Below is a small trained network, with its code and all its weights. Each question gives an input and a target symbol and asks what happens when units are switched off, that is, made to give their printed mean instead of their output.

import numpy as np


def w(rows, s, z=0):
    codes = np.array(rows[::2]) - 128.0
    scale = np.full(codes.shape[1], s)
    scale[-1] = z or s
    return codes * scale


def f(y):
    return np.maximum(y, 0)


def softmax(a):
    e = np.exp(a - a.max(-1, keepdims=True))
    return e / e.sum(-1, keepdims=True)


def log_softmax(a):
    a = a - a.max(-1, keepdims=True)
    return a - np.log(np.exp(a).sum(-1, keepdims=True))


def net(x, mask):
    ids = ['ΛΞΠΦΨαβγεζηθσω'.index(c) for c in x.split()]
    T = len(ids)
    res = E[ids] + P[:T]
    r = res
    for j in range(2):
        rows = slice(3 * j, 3 * j + 3)
        q, k, v = (r @ M[0][rows].T for M in (Q, K, V))
        z = softmax(np.where(np.tri(T) > 0, q @ k.T / 3**0.5, -1e9)) @ v
        o = O[0][rows]
        res = res + np.where(mask[j], z, o[:, -1]) @ o[:, :-1]
    y = f(res @ A[0][:, :-1].T + A[0][:, -1])
    res = res + np.where(mask[2:14], y, B[0][:, -1]) @ B[0][:, :-1]
    return log_softmax(res[-1] @ U[:, :-1].T + U[:, -1])


Q, K, V, O, A, B = {}, {}, {}, {}, {}, {}
E = w([
[190,165,90,161,125,75],'Λ',
[60,76,138,7,211,95],'Ξ',
[86,159,185,216,140,134],'Π',
[95,156,215,142,225,134],'Φ',
[96,50,136,187,173,146],'Ψ',
[123,142,98,108,225,43],'α',
[217,127,122,183,198,158],'β',
[197,126,111,48,133,173],'γ',
[96,237,161,141,168,64],'ε',
[103,197,163,3,97,96],'ζ',
[1,134,144,171,163,18],'η',
[125,37,27,85,156,49],'θ',
[63,173,43,139,134,108],'σ',
[105,159,197,117,38,97],'ω',
],0.013)
P = w([
[192,84,167,135,203,29],'0',
[130,123,95,154,169,115],'1',
[123,132,86,144,153,130],'2',
[112,143,69,135,152,139],'3',
[101,148,54,135,151,145],'4',
[92,153,47,135,151,154],'5',
[87,160,30,134,154,157],'6',
[81,162,29,132,154,160],'7',
[69,165,2,135,154,163],'8',
],0.0095)
Q[0] = w([
[184,99,158,161,111,79],'head 0',
[183,106,254,123,160,141],'head 0',
[148,41,166,146,147,11],'head 0',
[69,108,73,101,125,174],'head 1',
[74,216,52,135,184,155],'head 1',
[91,175,25,180,210,160],'head 1',
],0.0075)
K[0] = w([
[125,106,156,126,41,205],'head 0',
[120,208,91,120,20,175],'head 0',
[69,97,125,174,88,153],'head 0',
[108,116,214,151,109,33],'head 1',
[203,121,254,89,209,5],'head 1',
[218,69,180,160,181,40],'head 1',
],0.0077)
V[0] = w([
[107,214,123,117,112,79],'head 0',
[211,142,246,130,176,120],'head 0',
[213,56,86,93,91,109],'head 0',
[167,48,251,177,96,103],'head 1',
[126,112,82,243,138,220],'head 1',
[2,87,94,240,222,100],'head 1',
],0.0075)
O[0] = w([
[42,164,135,127,119,82,169],'head 0',
[82,211,106,174,163,228,178],'head 0',
[253,144,77,118,118,165,110],'head 0',
[84,100,134,180,7,139,180],'head 1',
[153,111,137,163,167,33,3],'head 1',
[153,51,155,172,158,146,232],'head 1',
],0.0074,0.006)
A[0] = w([
[146,97,51,209,205,149,146],'neuron 0',
[122,116,144,126,3,134,155],'neuron 1',
[168,192,153,190,73,145,115],'neuron 2',
[102,106,141,83,135,91,252],'neuron 3',
[147,204,129,214,83,73,178],'neuron 4',
[135,155,191,150,130,199,137],'neuron 5',
[126,160,69,84,135,107,123],'neuron 6',
[69,67,96,167,96,131,253],'neuron 7',
[104,171,97,123,240,109,172],'neuron 8',
[84,119,112,96,191,167,115],'neuron 9',
[84,152,110,105,2,110,255],'neuron 10',
[102,104,95,93,125,69,111],'neuron 11',
],0.0091,0.0026)
B[0] = w([
[236,132,176,116,159,88,254],'neuron 0',
[200,223,177,137,119,87,153],'neuron 1',
[159,211,47,185,96,142,165],'neuron 2',
[151,112,86,160,79,130,169],'neuron 3',
[63,142,1,119,124,115,196],'neuron 4',
[104,184,131,131,162,208,172],'neuron 5',
[125,160,154,69,120,112,185],'neuron 6',
[158,62,137,149,81,141,249],'neuron 7',
[111,110,142,90,171,74,243],'neuron 8',
[139,78,129,109,177,118,216],'neuron 9',
[114,138,206,107,102,110,223],'neuron 10',
[147,194,124,202,104,160,158],'neuron 11',
],0.0082,0.0073)
U = w([
[98,130,109,204,118,217,162],'Λ',
[141,161,181,148,63,135,244],'Ξ',
[76,172,85,140,161,116,50],'Π',
[191,171,145,150,161,165,62],'Φ',
[154,129,115,87,109,252,155],'Ψ',
[113,143,183,144,182,187,117],'α',
[98,89,133,179,86,82,86],'β',
[153,80,192,158,105,176,107],'γ',
[185,84,106,130,57,106,76],'ε',
[153,162,52,170,124,104,65],'ζ',
[152,140,197,114,158,25,155],'η',
[79,76,106,91,137,159,196],'θ',
[120,156,185,61,117,139,51],'σ',
[116,130,95,118,110,113,255],'ω',
],0.011,0.0029)

Each question gives the input, a string of symbols that net reads in full, and the target symbol t.
The units are the heads (3 rows each of Q, K, V and O) and the neurons (one row each of A and B). Each row of codes is followed by its name. A weight is (code - 128) times the scale printed after its matrix; where a second scale follows, it is the last column's (O, A, B and U).
mask holds one flag per unit, heads first, then neurons. A switched-off unit (its flag False) gives its mean, the last column of its rows in O or B, instead of its output. The means were averaged over made-up inputs and are rounded, as every weight is.
A unit's drop is (log p(t) with every unit on - log p(t) with that unit switched off) / (log p(t) with every unit on - log p(t) with every unit switched off).
The circuit of an input: a set's keep is (log p(t) with only the set's units on - log p(t) with every unit switched off) / (log p(t) with every unit on - log p(t) with every unit switched off). Starting from the 12 units with the biggest drops (on a tie, the unit counted first), units are removed one at a time, each time the one whose removal leaves the highest keep (on an exact tie, the one counted first), for as long as the keep stays at least 0.8.
circuit, biggest first: the units of the circuit, biggest drop first
top k neurons: the k neurons with the biggest drops, biggest first
heads that matter: for each layer, one digit per head in row order, 1 if its drop is at least 0.15 and else 0, layers parted by /
input Π η ε σ, target β: circuit, biggest first	head 1; head 0; neuron 7
input σ ε σ α, target η: circuit, biggest first	head 1; neuron 8
input ω Ξ α γ σ, target Ξ: circuit, biggest first	head 1; neuron 10; neuron 1
input σ Ψ α γ η Ψ ζ, target η: circuit, biggest first	head 1
input Φ Φ ε, target Π: heads that matter	10
input σ Λ γ Λ Π Λ, target η: heads that matter	01
input β ω Π, target Λ: heads that matter	10
input η η σ, target γ: heads that matter	01
input Ψ ζ θ σ, target ε: heads that matter	11
input β θ σ, target ζ: top 2 neurons	neuron 4; neuron 2
input β γ β σ Ψ ω Φ ω ε, target ζ: top 2 neurons	neuron 2; neuron 4
input σ η Π θ Ψ Ξ ω α, target η: circuit, biggest first	head 1; neuron 0
input ω η Π Λ η Λ ε σ ε, target Ξ: heads that matter	11
input β θ β Φ β Λ σ ε, target ζ: circuit, biggest first	head 1; head 0; neuron 4
input ε Π η, target β: heads that matter	10
input ζ Λ Ξ ε Π β Ψ σ, target σ: heads that matter	01
input η σ Λ θ β, target γ: circuit, biggest first	head 1; neuron 4
input Φ σ η ζ Φ Λ ε, target Λ: circuit, biggest first	head 1; head 0; neuron 0
input ε Ξ ζ θ, target ε: circuit, biggest first	head 0; neuron 7; neuron 3
input γ ζ ε Π σ ζ Π, target Π: heads that matter	01
input Ξ Ξ σ, target Ψ: circuit, biggest first	head 1; head 0
input σ ε α ζ, target η: circuit, biggest first	head 1; head 0
input ζ ζ σ, target σ: heads that matter	01
input ω Λ Λ σ Λ ζ, target Ξ: circuit, biggest first	head 1; neuron 8; neuron 1; neuron 10
input σ ε β, target η: top 2 neurons	neuron 0; neuron 8
input σ ε ω θ Ψ Λ ω Φ η, target η: circuit, biggest first	head 1; neuron 8
input θ Ψ σ γ α η ω Λ β, target Φ: circuit, biggest first	neuron 0
input β γ Φ Λ, target ζ: heads that matter	11
